Below is a small trained network, with its code and all its weights. Each question gives an input and a target symbol and asks what happens when units are switched off, that is, made to give their printed mean instead of their output.

import numpy as np


def w(rows, s, z=0):
    codes = np.array(rows[::2]) - 128.0
    scale = np.full(codes.shape[1], s)
    scale[-1] = z or s
    return codes * scale


def norm(h):
    return h / np.sqrt((h * h).mean(-1, keepdims=True) + 1e-5)


def f(y):
    return y / 2 * (1 + np.tanh(0.7978845608 * (y + 0.044715 * y**3)))


def softmax(a):
    e = np.exp(a - a.max(-1, keepdims=True))
    return e / e.sum(-1, keepdims=True)


def log_softmax(a):
    a = a - a.max(-1, keepdims=True)
    return a - np.log(np.exp(a).sum(-1, keepdims=True))


def net(x, mask):
    ids = ['γζηθλμξπσφψ'.index(c) for c in x.split()]
    T = len(ids)
    res = E[ids] + P[:T]
    u = 0
    for l in range(2):
        r = norm(res)
        for j in range(3):
            rows = slice(3 * j, 3 * j + 3)
            q, k, v = (r @ M[l][rows].T for M in (Q, K, V))
            z = softmax(np.where(np.tri(T) > 0, q @ k.T / 3**0.5, -1e9)) @ v
            o = O[l][rows]
            res = res + np.where(mask[u + j], z, o[:, -1]) @ o[:, :-1]
        u += 3
        y = f(norm(res) @ A[l][:, :-1].T + A[l][:, -1])
        res = res + np.where(mask[u : u + 16], y, B[l][:, -1]) @ B[l][:, :-1]
        u += 16
    return log_softmax(norm(res)[-1] @ U[:, :-1].T + U[:, -1])


Q, K, V, O, A, B = {}, {}, {}, {}, {}, {}
E = w([
[59,139,108,82],'γ',
[176,119,112,66],'ζ',
[64,83,103,126],'η',
[112,229,138,190],'θ',
[107,170,132,89],'λ',
[97,132,127,97],'μ',
[166,83,105,65],'ξ',
[9,102,211,164],'π',
[251,230,138,186],'σ',
[111,129,119,132],'φ',
[194,74,149,101],'ψ',
],0.014)
P = w([
[149,85,37,160],'0',
[123,48,253,65],'1',
[133,74,239,76],'2',
[142,85,221,86],'3',
[81,123,165,50],'4',
[89,130,165,43],'5',
[94,144,165,34],'6',
[104,160,166,38],'7',
],0.006)
Q[0] = w([
[10,113,253,126],'0.h1',
[66,195,161,206],'0.h1',
[188,68,203,168],'0.h1',
[135,161,72,255],'0.h2',
[230,33,109,147],'0.h2',
[34,81,234,163],'0.h2',
[94,178,73,120],'0.h3',
[62,164,100,174],'0.h3',
[176,140,177,112],'0.h3',
],0.019)
K[0] = w([
[13,86,209,127],'0.h1',
[28,227,165,165],'0.h1',
[178,78,124,213],'0.h1',
[191,147,228,184],'0.h2',
[230,33,55,169],'0.h2',
[3,66,183,128],'0.h2',
[122,167,160,81],'0.h3',
[120,121,190,113],'0.h3',
[175,119,97,139],'0.h3',
],0.019)
V[0] = w([
[165,144,45,209],'0.h1',
[124,97,189,44],'0.h1',
[36,190,148,204],'0.h1',
[189,139,141,171],'0.h2',
[182,167,115,152],'0.h2',
[187,150,199,134],'0.h2',
[197,200,177,45],'0.h3',
[29,202,194,57],'0.h3',
[112,64,247,174],'0.h3',
],0.015)
O[0] = w([
[146,89,22,199,10],'0.h1',
[144,165,213,66,234],'0.h1',
[3,95,105,161,84],'0.h1',
[116,110,75,213,62],'0.h2',
[126,106,118,193,75],'0.h2',
[111,173,88,218,84],'0.h2',
[147,87,240,192,130],'0.h3',
[55,16,103,204,145],'0.h3',
[33,187,162,79,95],'0.h3',
],0.013)
A[0] = w([
[123,146,116,126,105],'0.n1',
[54,149,148,147,17],'0.n2',
[193,101,115,227,18],'0.n3',
[32,163,88,85,106],'0.n4',
[79,110,79,156,2],'0.n5',
[91,49,78,152,96],'0.n6',
[160,141,76,166,105],'0.n7',
[115,111,85,84,54],'0.n8',
[106,181,98,253,146],'0.n9',
[186,122,68,136,143],'0.n10',
[75,38,107,113,56],'0.n11',
[162,98,90,96,121],'0.n12',
[126,233,163,201,134],'0.n13',
[53,155,119,120,19],'0.n14',
[90,181,73,65,109],'0.n15',
[75,121,177,125,130],'0.n16',
],0.019,0.0062)
B[0] = w([
[133,121,111,137,116],'0.n1',
[99,155,155,168,171],'0.n2',
[80,144,181,228,165],'0.n3',
[63,165,141,126,211],'0.n4',
[130,76,112,63,134],'0.n5',
[193,176,85,77,146],'0.n6',
[75,138,113,191,149],'0.n7',
[144,158,130,162,123],'0.n8',
[96,33,209,3,183],'0.n9',
[104,125,121,207,183],'0.n10',
[188,193,135,138,161],'0.n11',
[142,146,135,193,159],'0.n12',
[113,137,202,64,158],'0.n13',
[102,145,153,171,161],'0.n14',
[136,106,122,189,173],'0.n15',
[66,104,196,85,255],'0.n16',
],0.036,0.0074)
Q[1] = w([
[184,168,103,92],'1.h1',
[145,107,185,136],'1.h1',
[146,166,148,139],'1.h1',
[231,100,149,147],'1.h2',
[173,183,180,130],'1.h2',
[133,55,173,175],'1.h2',
[205,171,105,147],'1.h3',
[147,67,98,154],'1.h3',
[252,233,105,130],'1.h3',
],0.029)
K[1] = w([
[108,164,47,119],'1.h1',
[175,122,149,114],'1.h1',
[142,123,123,140],'1.h1',
[211,188,59,125],'1.h2',
[92,180,77,157],'1.h2',
[136,168,142,79],'1.h2',
[145,118,35,124],'1.h3',
[90,105,128,54],'1.h3',
[165,136,4,144],'1.h3',
],0.03)
V[1] = w([
[149,107,129,162],'1.h1',
[78,62,179,144],'1.h1',
[174,115,97,125],'1.h1',
[135,76,160,204],'1.h2',
[134,200,170,112],'1.h2',
[104,56,88,58],'1.h2',
[191,95,123,172],'1.h3',
[98,112,254,157],'1.h3',
[95,75,69,155],'1.h3',
],0.028)
O[1] = w([
[138,134,141,176,132],'1.h1',
[102,52,61,179,121],'1.h1',
[127,150,164,132,127],'1.h1',
[139,66,133,235,159],'1.h2',
[53,131,114,82,169],'1.h2',
[214,143,215,99,73],'1.h2',
[186,86,185,76,112],'1.h3',
[60,120,250,222,253],'1.h3',
[88,80,80,76,92],'1.h3',
],0.021,0.022)
A[1] = w([
[36,253,152,152,141],'1.n1',
[59,69,212,119,95],'1.n2',
[169,58,117,172,84],'1.n3',
[195,164,153,81,224],'1.n4',
[124,83,55,163,126],'1.n5',
[161,162,159,213,171],'1.n6',
[94,138,165,112,88],'1.n7',
[34,177,90,142,127],'1.n8',
[123,124,122,104,114],'1.n9',
[129,207,95,186,157],'1.n10',
[101,149,151,24,114],'1.n11',
[46,140,202,96,51],'1.n12',
[116,151,130,135,125],'1.n13',
[23,52,118,91,153],'1.n14',
[143,187,83,97,2],'1.n15',
[182,58,127,136,10],'1.n16',
],0.02,0.0073)
B[1] = w([
[109,41,162,21,247],'1.n1',
[173,151,4,90,249],'1.n2',
[98,95,195,111,147],'1.n3',
[74,162,133,245,180],'1.n4',
[129,159,145,11,134],'1.n5',
[59,80,93,106,181],'1.n6',
[170,136,115,133,173],'1.n7',
[185,197,166,79,175],'1.n8',
[117,118,118,140,126],'1.n9',
[103,132,200,168,143],'1.n10',
[99,68,79,104,175],'1.n11',
[244,159,109,178,239],'1.n12',
[133,135,130,113,137],'1.n13',
[89,97,254,160,201],'1.n14',
[104,66,112,193,132],'1.n15',
[130,107,176,43,138],'1.n16',
],0.036,0.018)
U = w([
[128,192,100,77,175],'γ',
[108,65,155,197,105],'ζ',
[133,116,84,108,254],'η',
[60,84,106,77,111],'θ',
[161,6,126,79,53],'λ',
[224,83,176,161,64],'μ',
[159,198,154,187,145],'ξ',
[198,101,119,56,120],'π',
[145,192,168,122,135],'σ',
[209,137,123,136,217],'φ',
[13,193,156,115,52],'ψ',
],0.018,0.0088)

Each question gives the input, a string of symbols that net reads in full, and the target symbol t.
The units are the heads (3 rows each of Q, K, V and O) and the neurons (one row each of A and B). Each row of codes is followed by its name. A weight is (code - 128) times the scale printed after its matrix; where a second scale follows, it is the last column's (O, A, B and U).
mask holds one flag per unit, layer by layer, with each layer's heads first. A switched-off unit (its flag False) gives its mean, the last column of its rows in O or B, instead of its output. The means were averaged over made-up inputs and are rounded, as every weight is.
A unit's drop is (log p(t) with every unit on - log p(t) with that unit switched off) / (log p(t) with every unit on - log p(t) with every unit switched off).
The circuit of an input: a set's keep is (log p(t) with only the set's units on - log p(t) with every unit switched off) / (log p(t) with every unit on - log p(t) with every unit switched off). Starting from the 12 units with the biggest drops (on a tie, the unit counted first), units are removed one at a time, each time the one whose removal leaves the highest keep (on an exact tie, the one counted first), for as long as the keep stays at least 0.8.
circuit, biggest first: the units of the circuit, biggest drop first
k most important neurons: the k neurons with the biggest drops, biggest first
top k neurons in layer l: the k neurons of layer l with the biggest drops, biggest first
heads that matter: for each layer, one digit per head in row order, 1 if its drop is at least 0.15 and else 0, layers parted by /
input ψ η σ ζ, target ψ: heads that matter : 111 / 111
input θ θ ζ λ σ ψ ζ, target θ: 4 most important neurons : (0.n9 0.n6 1.n11 0.n16)
input μ μ λ, target λ: top 2 neurons in layer 0 : (0.n10 0.n12)
input σ ζ θ ζ ξ, target σ: 3 most important neurons : (0.n9 1.n4 0.n16)
input λ λ π π, target ψ: circuit, biggest first : (0.h3 0.n4)
input ζ η π μ, target φ: heads that matter : 101 / 001
input μ ζ ζ ζ ζ ψ, target μ: circuit, biggest first : (0.h1 1.h2 0.h3 0.n10)
input ψ ζ θ ξ, target ψ: 2 most important neurons : (1.n4 0.n16)
input ζ θ σ μ, target φ: heads that matter : 101 / 011
input λ ζ ζ, target λ: heads that matter : 101 / 011
input μ ζ ξ φ, target λ: heads that matter : 111 / 011
input η θ φ ζ ψ, target η: heads that matter : 101 / 001
input μ γ ζ λ, target λ: heads that matter : 111 / 011
input η ψ μ, target θ: heads that matter : 101 / 001
input γ ξ ψ φ, target π: 3 most important neurons : (0.n11 1.n12 0.n6)
input ζ σ π ζ η π γ σ, target ζ: 2 most important neurons : (0.n9 0.n16)
input ζ σ ξ φ, target φ: heads that matter : 111 / 011
input ψ μ λ, target γ: top neuron in layer 1 : (1.n14)
input θ σ ψ ζ π π σ ξ, target θ: 2 most important neurons : (0.n9 0.n6)
input ψ σ θ φ, target γ: 2 most important neurons : (1.n14 0.n9)
input ξ η π μ, target σ: heads that matter : 001 / 101
input φ π λ π ψ, target φ: top 2 neurons in layer 1 : (1.n1 1.n4)
input σ ξ ζ μ, target μ: 2 most important neurons : (0.n3 0.n7)
